Below is a small trained network, with its code and all its weights. Each question gives an input and a target symbol and asks what happens when units are switched off, that is, made to give their printed mean instead of their output.

import numpy as np


def w(rows, s, z=0):
    codes = np.array(rows[::2]) - 128.0
    scale = np.full(codes.shape[1], s)
    scale[-1] = z or s
    return codes * scale


def norm(h):
    return h / np.sqrt((h * h).mean(-1, keepdims=True) + 1e-5)


def f(y):
    return y / 2 * (1 + np.tanh(0.7978845608 * (y + 0.044715 * y**3)))


def softmax(a):
    e = np.exp(a - a.max(-1, keepdims=True))
    return e / e.sum(-1, keepdims=True)


def log_softmax(a):
    a = a - a.max(-1, keepdims=True)
    return a - np.log(np.exp(a).sum(-1, keepdims=True))


def net(x, mask):
    ids = ['ΓΘΞΨΩαβδεημπστφ'.index(c) for c in x.split()]
    T = len(ids)
    res = E[ids] + P[:T]
    u = 0
    for l in range(2):
        q, k, v = (norm(res) @ M[l].T for M in (Q, K, V))
        z = softmax(np.where(np.tri(T) > 0, q @ k.T / 3**0.5, -1e9)) @ v
        res = res + np.where(mask[u], z, O[l][:, -1]) @ O[l][:, :-1]
        u += 1
        y = f(norm(res) @ A[l][:, :-1].T + A[l][:, -1])
        res = res + np.where(mask[u : u + 4], y, B[l][:, -1]) @ B[l][:, :-1]
        u += 4
    return log_softmax(norm(res)[-1] @ U[:, :-1].T + U[:, -1])


Q, K, V, O, A, B = {}, {}, {}, {}, {}, {}
E = w([
[100,37,158],'Γ',
[160,75,86],'Θ',
[132,74,111],'Ξ',
[173,97,184],'Ψ',
[59,129,160],'Ω',
[27,143,178],'α',
[133,196,165],'β',
[127,207,182],'δ',
[116,198,163],'ε',
[2,195,212],'η',
[62,128,158],'μ',
[48,208,112],'π',
[48,57,141],'σ',
[106,115,122],'τ',
[123,195,161],'φ',
],0.011)
P = w([
[143,132,197],'0',
[101,178,5],'1',
[98,100,107],'2',
[100,75,231],'3',
[112,217,30],'4',
[97,100,108],'5',
],0.013)
Q[0] = w([
[65,192,248],'0.h1',
[212,233,118],'0.h1',
[102,67,217],'0.h1',
],0.012)
K[0] = w([
[61,220,200],'0.h1',
[252,220,161],'0.h1',
[33,97,191],'0.h1',
],0.012)
V[0] = w([
[113,90,255],'0.h1',
[106,147,124],'0.h1',
[173,85,166],'0.h1',
],0.0095)
O[0] = w([
[254,94,153,184],'0.h1',
[137,149,166,195],'0.h1',
[160,71,58,2],'0.h1',
],0.008,0.0034)
A[0] = w([
[26,86,2,4],'0.n1',
[44,163,32,142],'0.n2',
[19,118,153,158],'0.n3',
[175,213,147,49],'0.n4',
],0.0079,0.0026)
B[0] = w([
[164,254,193,191],'0.n1',
[183,199,244,253],'0.n2',
[170,204,121,252],'0.n3',
[153,209,112,142],'0.n4',
],0.0077,0.0044)
Q[1] = w([
[173,27,244],'1.h1',
[136,107,158],'1.h1',
[79,143,2],'1.h1',
],0.0099)
K[1] = w([
[1,121,115],'1.h1',
[92,122,129],'1.h1',
[226,39,133],'1.h1',
],0.012)
V[1] = w([
[110,109,196],'1.h1',
[213,116,93],'1.h1',
[192,59,255],'1.h1',
],0.0097)
O[1] = w([
[75,76,129,202],'1.h1',
[231,107,115,86],'1.h1',
[117,10,114,253],'1.h1',
],0.011,0.0045)
A[1] = w([
[184,19,254,82],'1.n1',
[129,48,72,57],'1.n2',
[124,201,105,253],'1.n3',
[122,25,54,61],'1.n4',
],0.0083,0.0053)
B[1] = w([
[175,114,251,167],'1.n1',
[100,225,169,120],'1.n2',
[191,70,87,253],'1.n3',
[78,195,151,126],'1.n4',
],0.016,0.007)
U = w([
[101,118,184,173],'Γ',
[193,142,113,22],'Θ',
[166,118,100,41],'Ξ',
[165,52,209,254],'Ψ',
[78,88,106,55],'Ω',
[47,94,115,102],'α',
[180,94,93,69],'β',
[168,131,120,36],'δ',
[144,98,97,65],'ε',
[18,149,130,125],'η',
[65,60,72,171],'μ',
[82,247,118,129],'π',
[85,87,113,28],'σ',
[141,174,169,50],'τ',
[142,95,103,31],'φ',
],0.015,0.005)

Each question gives the input, a string of symbols that net reads in full, and the target symbol t.
The units are the heads (3 rows each of Q, K, V and O) and the neurons (one row each of A and B). Each row of codes is followed by its name. A weight is (code - 128) times the scale printed after its matrix; where a second scale follows, it is the last column's (O, A, B and U).
mask holds one flag per unit, layer by layer, with each layer's heads first. A switched-off unit (its flag False) gives its mean, the last column of its rows in O or B, instead of its output. The means were averaged over made-up inputs and are rounded, as every weight is.
A unit's drop is (log p(t) with every unit on - log p(t) with that unit switched off) / (log p(t) with every unit on - log p(t) with every unit switched off).
The circuit of an input: a set's keep is (log p(t) with only the set's units on - log p(t) with every unit switched off) / (log p(t) with every unit on - log p(t) with every unit switched off). Starting from all 10 units, units are removed one at a time, each time the one whose removal leaves the highest keep (on an exact tie, the one counted first), for as long as the keep stays at least 0.8.
circuit, biggest first: the units of the circuit, biggest drop first
k most important neurons: the k neurons with the biggest drops, biggest first
k most important neurons of layer l: the k neurons of layer l with the biggest drops, biggest first
drop of u: that unit's drop, to one decimal
input η μ μ π Ξ, target η: circuit, biggest first	[0.h1]
input η Ω μ μ π, target η: circuit, biggest first	[0.h1, 1.h1]
input η Ω η, target η: 4 most important neurons	[0.n2, 1.n1, 1.n3, 0.n3]
input μ ε η β τ, target μ: circuit, biggest first	[1.h1, 0.h1]
input μ φ π Ω Θ, target μ: circuit, biggest first	[1.h1, 0.h1]
input π η β η Θ, target π: circuit, biggest first	[0.h1, 0.n2]
input Ψ π π, target π: 2 most important neurons of layer 0	[0.n2, 0.n1]
input ε η μ, target μ: circuit, biggest first	[0.n2, 1.h1, 1.n1, 0.h1]
input π η π Γ σ η, target η: 2 most important neurons of layer 0	[0.n2, 0.n1]
input Γ μ π, target π: 2 most important neurons	[0.n2, 1.n1]
input π Γ μ π π α, target μ: 3 most important neurons	[0.n2, 1.n1, 0.n1]
input π β π α Ξ, target π: circuit, biggest first	[0.n2, 0.h1]
input π Ξ δ Γ τ, target π: 3 most important neurons	[0.n2, 0.n1, 0.n4]
input μ μ η π β, target μ: most important neuron of layer 1	[1.n1]
input β μ μ, target μ: 3 most important neurons of layer 0	[0.n2, 0.n3, 0.n1]
input η π π β Γ, target η: 3 most important neurons	[0.n2, 0.n1, 1.n1]
input η Ξ π α π, target η: drop of 0.n3	0.0
input η Γ μ π μ, target η: drop of 1.h1	0.6
input π η σ η Θ, target π: drop of 0.n1	0.3
input Θ μ π Θ π ε, target π: drop of 0.h1	0.9
input μ α π μ Ξ, target μ: most important neuron	[1.n1]
